The symbols move the objects like this.
j575: u>j393, x>j533, y>j596, t>j257, n>j557, a>j222
j790: u>j421, x>j596, y>j690, t>j393, n>j409, a>j533
j528: u>j19, x>j690, y>j401, t>j421, n>j257, a>j596
j947: u>j62, x>j43, y>j752, t>j124, n>j800, a>j199
j181: u>j440, x>j93, y>j104, t>j262, n>j607, a>j297
j124: u>j752, x>j75, y>j303, t>j43, n>j917, a>j947
j19: u>j316, x>j256, y>j668, t>j401, n>j596, a>j357
j316: u>j142, x>j751, y>j362, t>j668, n>j357, a>j1
j951: u>j9, x>j499, y>j842, t>j237, n>j440, a>j430
j43: u>j303, x>j62, y>j750, t>j75, n>j712, a>j124
j142: u>j622, x>j419, y>j152, t>j362, n>j1, a>j989
j409: u>j533, x>j575, y>j790, t>j222, n>j519, a>j284
j849: u>j262, x>j297, y>j93, t>j906, n>j622, a>j676
j413: u>j933, x>j838, y>j284, t>j519, n>j858, a>j559
j237: u>j842, x>j349, y>j879, t>j499, n>j104, a>j951
j751: u>j419, x>j142, y>j235, t>j989, n>j401, a>j668
j557: u>j222, x>j284, y>j575, t>j933, n>j634, a>j838
j284: u>j257, x>j222, y>j533, t>j409, n>j413, a>j933
j842: u>j971, x>j899, y>j691, t>j879, n>j951, a>j9
j75: u>j750, x>j752, y>j956, t>j62, n>j939, a>j43
j401: u>j668, x>j1, y>j751, t>j256, n>j528, a>j19
j962: u>j939, x>j917, y>j199, t>j800, n>j629, a>j932
j152: u>j849, x>j607, y>j906, t>j892, n>j142, a>j622
j932: u>j712, x>j800, y>j939, t>j962, n>j899, a>j346
j933: u>j575, x>j409, y>j257, t>j284, n>j559, a>j557
j62: u>j956, x>j303, y>j146, t>j752, n>j199, a>j75
j929: u>j634, x>j360, y>j559, t>j858, n>j303, a>j753
j596: u>j357, x>j421, y>j19, t>j528, n>j575, a>j393
j607: u>j297, x>j849, y>j181, t>j676, n>j419, a>j892
j752: u>j146, x>j750, y>j753, t>j303, n>j947, a>j62
j104: u>j951, x>j60, y>j237, t>j265, n>j181, a>j440
j256: u>j751, x>j316, y>j989, t>j1, n>j421, a>j401
j419: u>j892, x>j622, y>j607, t>j235, n>j668, a>j362
j622: u>j676, x>j892, y>j849, t>j152, n>j989, a>j235
j110: u>j519, x>j559, y>j838, t>j634, n>j146, a>j360
j499: u>j879, x>j9, y>j899, t>j349, n>j265, a>j237
j879: u>j691, x>j629, y>j346, t>j899, n>j237, a>j842
j917: u>j947, x>j939, y>j124, t>j712, n>j691, a>j800
j297: u>j798, x>j262, y>j440, t>j181, n>j892, a>j906
j265: u>j237, x>j430, y>j499, t>j60, n>j262, a>j104
j430: u>j349, x>j237, y>j9, t>j951, n>j798, a>j60
j440: u>j430, x>j265, y>j951, t>j104, n>j297, a>j798
j360: u>j413, x>j634, y>j519, t>j110, n>j956, a>j858
j956: u>j858, x>j753, y>j360, t>j146, n>j75, a>j750
j1: u>j989, x>j668, y>j142, t>j316, n>j690, a>j256
j971: u>j962, x>j346, y>j800, t>j691, n>j9, a>j629
j906: u>j93, x>j181, y>j798, t>j297, n>j152, a>j849
j798: u>j60, x>j104, y>j430, t>j440, n>j906, a>j93
j939: u>j43, x>j947, y>j75, t>j199, n>j932, a>j712
j262: u>j104, x>j798, y>j265, t>j93, n>j676, a>j181
j629: u>j932, x>j691, y>j962, t>j971, n>j349, a>j899
j199: u>j75, x>j124, y>j62, t>j947, n>j962, a>j939
j899: u>j346, x>j971, y>j932, t>j629, n>j499, a>j879
j858: u>j559, x>j110, y>j413, t>j360, n>j750, a>j929
j257: u>j596, x>j790, y>j528, t>j533, n>j933, a>j575
j559: u>j557, x>j519, y>j933, t>j413, n>j929, a>j634
j519: u>j284, x>j557, y>j409, t>j838, n>j360, a>j413
j892: u>j906, x>j676, y>j297, t>j607, n>j362, a>j152
j393: u>j690, x>j528, y>j357, t>j596, n>j222, a>j790
j421: u>j401, x>j357, y>j256, t>j690, n>j533, a>j528
j712: u>j124, x>j199, y>j43, t>j939, n>j346, a>j917
j60: u>j499, x>j951, y>j349, t>j430, n>j93, a>j265
j9: u>j629, x>j879, y>j971, t>j842, n>j430, a>j349
j93: u>j265, x>j440, y>j60, t>j798, n>j849, a>j262
j989: u>j235, x>j362, y>j622, t>j142, n>j256, a>j751
j750: u>j929, x>j146, y>j858, t>j956, n>j43, a>j303
j676: u>j181, x>j906, y>j262, t>j849, n>j235, a>j607
j533: u>j528, x>j393, y>j421, t>j790, n>j284, a>j257
j349: u>j899, x>j842, y>j629, t>j9, n>j60, a>j499
j753: u>j110, x>j858, y>j634, t>j929, n>j752, a>j146
j235: u>j607, x>j152, y>j676, t>j622, n>j751, a>j419
j838: u>j409, x>j933, y>j222, t>j557, n>j110, a>j519
j357: u>j1, x>j401, y>j316, t>j19, n>j393, a>j690
j634: u>j838, x>j413, y>j557, t>j559, n>j753, a>j110
j691: u>j800, x>j932, y>j917, t>j346, n>j842, a>j971
j146: u>j360, x>j929, y>j110, t>j753, n>j62, a>j956
j362: u>j152, x>j235, y>j892, t>j419, n>j316, a>j142
j690: u>j256, x>j19, y>j1, t>j357, n>j790, a>j421
j303: u>j753, x>j956, y>j929, t>j750, n>j124, a>j752
j346: u>j917, x>j962, y>j712, t>j932, n>j879, a>j691
j668: u>j362, x>j989, y>j419, t>j751, n>j19, a>j316
j222: u>j790, x>j257, y>j393, t>j575, n>j838, a>j409
j800: u>j199, x>j712, y>j947, t>j917, n>j971, a>j962

In the rows, 564 means zero.

The rows follow the links: the fewer symbols apart two objects are, the more alike their rows tend to be.

Each row is also shifted at random along 3 hidden directions that mean nothing.

Some objects, each with a row of numbers:
j181
 605   577   581   594   544   534   566   537   530   548   629   599   573   719   544   539   571   578   633   567   627   635   611   559   538   616   717   604   515
j262
 432   641   388   526   496   519   505   462   550   539   544   652   494   678   457   447   520   710   431   475   625   724   498   629   588   553   525   530   493
j413
 520   577   551   511   497   585   598   588   532   586   399   590   480   379   552   505   563   626   474   509   508   501   456   515   571   567   528   489   570
j357
 714   529   572   621   574   564   536   590   587   520   641   509   641   577   560   667   641   472   586   620   669   581   688   496   503   547   556   581   562
j316
 496   502   690   452   608   668   600   510   453   668   499   575   400   326   611   585   549   742   451   593   582   346   525   578   776   591   609   565   537
j110
 632   532   660   655   596   523   551   628   626   537   557   536   723   665   572   583   566   380   610   660   536   560   620   410   382   589   641   519   623
j146
 614   456   778   514   595   590   615   662   584   653   612   503   573   489   686   630   556   472   713   694   507   341   598   553   578   564   644   524   569
j499
 406   545   580   427   670   631   669   543   483   577   550   609   473   327   574   554   579   616   553   597   565   436   499   615   667   633   628   598   569
j691
 432   632   449   522   514   631   576   505   548   572   495   622   452   449   528   535   521   735   540   407   434   591   411   704   673   519   467   589   539
j43
 415   626   653   612   509   526   614   646   613   517   570   524   476   530   464   522   571   447   388   723   622   631   568   574   483   484   407   496   626
j575
 469   592   433   520   557   531   507   457   622   628   471   577   400   518   601   424   523   659   361   464   594   652   466   551   658   512   424   488   597
j237
 611   525   591   568   677   549   595   556   572   505   680   565   704   631   584   631   608   426   745   616   603   542   633   568   469   637   668   632   558
j798
 635   554   683   414   483   638   678   568   429   594   612   607   492   507   631   595   584   638   743   647   490   385   611   639   636   591   779   578   568
j199
 559   584   669   680   614   547   647   694   581   521   636   498   624   641   577   536   589   429   644   644   540   600   628   529   557   574   613   579   606
j790
 525   597   461   520   539   569   535   516   555   584   495   598   441   517   589   449   554   615   370   544   571   580   576   532   646   498   502   483   647
j303
 394   606   432   569   487   478   463   603   674   572   536   581   484   538   470   507   515   590   370   534   632   667   454   650   541   447   306   453   505
j60
 582   549   445   457   577   578   570   543   521   539   635   605   606   584   581   598   585   589   703   520   541   526   583   650   565   590   612   612   520
j75
 494   627   359   718   493   430   423   640   699   464   596   570   656   792   365   538   559   498   476   434   609   872   553   561   428   473   439   490   465
j629
 383   663   577   582   519   586   568   495   624   515   547   608   494   525   472   566   547   596   436   591   556   638   451   618   495   491   444   573   623
j1
 503   518   518   563   611   575   474   506   579   619   530   586   517   534   526   581   552   663   405   495   662   583   552   552   644   549   502   556   526
j753
 536   478   567   518   603   555   521   649   593   644   555   564   595   538   631   574   526   534   665   505   474   458   536   575   626   576   617   502   489
j93
 503   609   724   461   471   576   653   504   516   552   613   581   425   535   593   552   556   575   470   825   636   454   575   613   509   558   556   563   654
j989
 509   575   372   546   559   588   418   500   483   606   460   676   589   636   484   537   505   833   458   312   500   611   529   593   712   562   583   545   478
j142
 512   561   675   491   535   649   607   499   433   613   479   587   465   428   574   559   521   709   382   688   513   372   558   588   648   568   533   574   661
j419
 600   544   718   456   519   684   679   535   405   589   469   561   472   358   634   598   522   687   469   723   525   296   573   599   644   616   563   608   664
j849
 705   548   554   695   610   490   560   565   587   506   650   538   699   826   562   569   586   513   726   526   669   715   635   538   500   681   697   653   473
j879
 443   645   332   646   579   540   456   499   629   490   554   673   642   708   402   538   560   659   579   259   529   801   475   581   546   556   604   576   456
j409
 747   535   722   657   567   548   554   540   695   579   646   473   621   694   684   627   590   393   668   649   628   584   617   430   455   558   598   579   619

In each set, the symbols that take the first to the second take the third to the fourth, perhaps in another order. Give the fourth.
Answer with the object's name.
 636   537   803   541   578   608   629   566   561   567   608   487   506   397   602   682   626   454   474   847   743   424   659   500   529   538   483   597   659
:  548   549   619   487   535   588   590   510   594   668   477   537   370   390   673   517   541   623   487   577   574   481   468   531   678   554   485   524   587
::  477   653   621   642   515   557   549   491   672   471   613   559   597   637   488   624   550   495   505   658   584   673   516   585   388   490   416   600   667
: j265

 600   527   713   525   579   574   691   547   477   595   565   561   488   507   624   545   564   597   578   689   655   483   560   580   624   674   630   649   545
:  595   565   653   482   523   666   613   518   427   612   473   575   518   469   605   595   558   708   482   648   501   378   589   591   632   596   580   602   643
::  388   537   439   521   601   514   489   571   599   603   455   607   526   518   546   466   492   593   365   490   517   572   462   574   600   546   454   452   558
: j62

 525   588   545   490   496   560   586   515   478   576   580   616   484   593   540   498   553   673   589   547   567   584   552   618   621   601   676   564   527
:  413   592   518   567   640   572   575   508   577   510   563   630   567   551   473   552   580   571   522   519   586   616   506   570   534   573   585   596   548
::  392   603   562   530   612   612   611   508   552   536   536   642   508   474   488   568   581   613   524   533   544   566   472   580   576   573   608   583   556
: j939

 483   572   613   447   544   587   641   521   452   609   509   606   380   467   578   471   543   715   497   596   601   495   504   607   702   641   639   584   520
:  539   528   640   537   684   594   644   568   559   524   632   588   616   516   577   611   592   480   674   629   578   486   584   562   529   620   660   626   565
::  502   572   553   542   553   521   531   474   667   631   507   552   421   516   621   472   527   588   374   596   650   608   479   506   583   512   404   515   627
: j401

 595   565   512   476   561   623   578   567   485   633   503   572   476   478   639   485   580   657   564   465   471   484   598   514   733   525   671   501   600
:  665   558   509   523   558   594   559   596   498   563   559   560   552   453   547   607   621   580   566   541   601   546   656   527   622   537   567   550   548
::  561   592   588   432   494   598   612   532   494   557   604   599   498   519   583   570   569   623   619   662   553   459   583   647   574   561   626   570   585
: j951

 591   600   514   518   482   559   556   527   523   538   619   623   576   717   519   554   561   628   657   523   579   621   589   595   552   566   682   568   507
:  525   558   452   402   577   604   601   532   485   562   582   604   521   444   603   555   557   621   622   540   538   476   534   683   622   590   563   585   523
::  448   626   358   566   526   572   493   490   594   546   516   619   526   555   490   510   497   695   538   356   462   710   421   695   624   511   398   574   516
: j712

 559   587   606   595   507   532   587   595   607   546   466   550   543   457   530   551   571   512   450   627   553   565   495   500   442   551   490   512   629
:  654   561   434   646   577   491   439   504   692   592   588   564   634   756   611   517   551   545   611   391   596   745   553   466   534   546   570   528   514
::  510   544   455   498   652   615   577   578   485   570   577   655   601   510   523   573   590   653   736   370   490   542   518   594   663   652   763   615   470
: j691

 530   588   507   614   632   585   545   542   569   513   599   644   693   672   474   607   610   578   733   395   524   662   556   553   541   594   739   606   480
:  414   614   666   617   603   539   658   630   582   530   573   513   492   522   540   477   549   444   437   723   577   580   568   579   562   547   471   558   651
::  664   538   485   521   495   601   591   632   486   623   436   598   540   414   581   564   585   677   678   355   434   518   483   527   642   606   689   535   469
: j528

 595   508   538   573   618   553   520   655   573   603   500   584   666   596   589   551   560   530   647   483   456   504   576   497   561   591   703   497   532
:  640   579   492   588   494   550   550   586   576   573   471   578   591   506   544   554   587   591   590   423   511   617   502   502   531   567   577   526   511
::  558   574   620   645   534   567   615   711   546   561   597   529   570   586   526   554   581   507   670   567   496   575   617   569   600   552   683   531   534
: j303

 589   581   562   613   486   532   539   691   603   558   606   557   586   606   495   605   578   525   683   512   537   632   595   597   549   526   603   518   475
:  612   503   629   621   613   547   530   637   614   583   569   554   701   648   602   565   559   437   644   579   504   520   617   471   461   581   664   494   577
::  594   587   400   642   583   556   498   555   600   550   606   561   672   693   564   576   526   614   763   299   418   707   525   638   606   553   553   618   473
: j43

 515   533   557   632   562   471   464   594   749   549   631   529   636   691   542   592   523   427   511   639   630   642   566   592   422   490   393   491   565
:  510   605   498   625   519   489   522   566   650   522   461   586   599   576   494   512   550   481   370   585   588   650   492   486   397   530   424   482   625
::  774   532   398   605   520   554   491   613   565   621   516   586   637   593   582   591   591   646   827   205   442   658   517   513   654   592   741   561   391
: j790

 408   628   349   642   639   514   501   572   620   544   544   570   577   642   515   425   518   606   486   397   513   746   503   653   644   561   456   579   538
:  527   600   777   518   524   683   692   533   516   569   574   555   504   413   599   646   592   580   669   665   458   424   524   611   583   556   614   618   648
::  755   552   724   666   590   523   546   557   652   549   692   486   692   789   668   605   611   327   672   699   615   600   745   397   430   528   677   551   703
: j557

 620   572   557   520   545   602   585   570   496   594   559   555   501   492   616   522   601   568   517   589   529   499   648   494   642   511   612   507   657
:  653   497   637   592   631   595   530   554   561   604   622   549   621   559   569   681   603   558   605   568   663   537   650   506   612   570   624   598   516
::  408   567   623   546   592   587   510   442   587   598   516   579   465   498   522   558   508   639   232   708   691   511   522   547   583   512   399   541   625
: j152

 471   526   630   620   589   472   497   586   741   547   594   519   618   655   576   570   511   378   420   744   651   572   559   533   375   511   382   476   628
:  503   546   513   590   604   511   499   595   628   556   497   574   658   611   546   524   536   492   493   531   535   576   547   514   481   559   548   486   568
::  747   528   702   572   508   597   646   633   550   604   518   528   556   435   643   631   606   513   730   564   507   462   548   473   523   605   682   561   553
: j284

 492   570   534   585   618   571   604   569   578   577   572   535   541   537   609   507   526   552   593   526   473   593   517   654   659   557   473   609   590
:  459   578   636   519   466   566   576   639   590   591   541   545   426   427   526   565   545   565   478   663   570   525   516   645   560   482   438   485   555
::  580   555   539   418   530   593   615   545   489   554   630   593   536   499   611   594   585   589   660   615   552   449   586   663   572   593   603   585   570
: j899

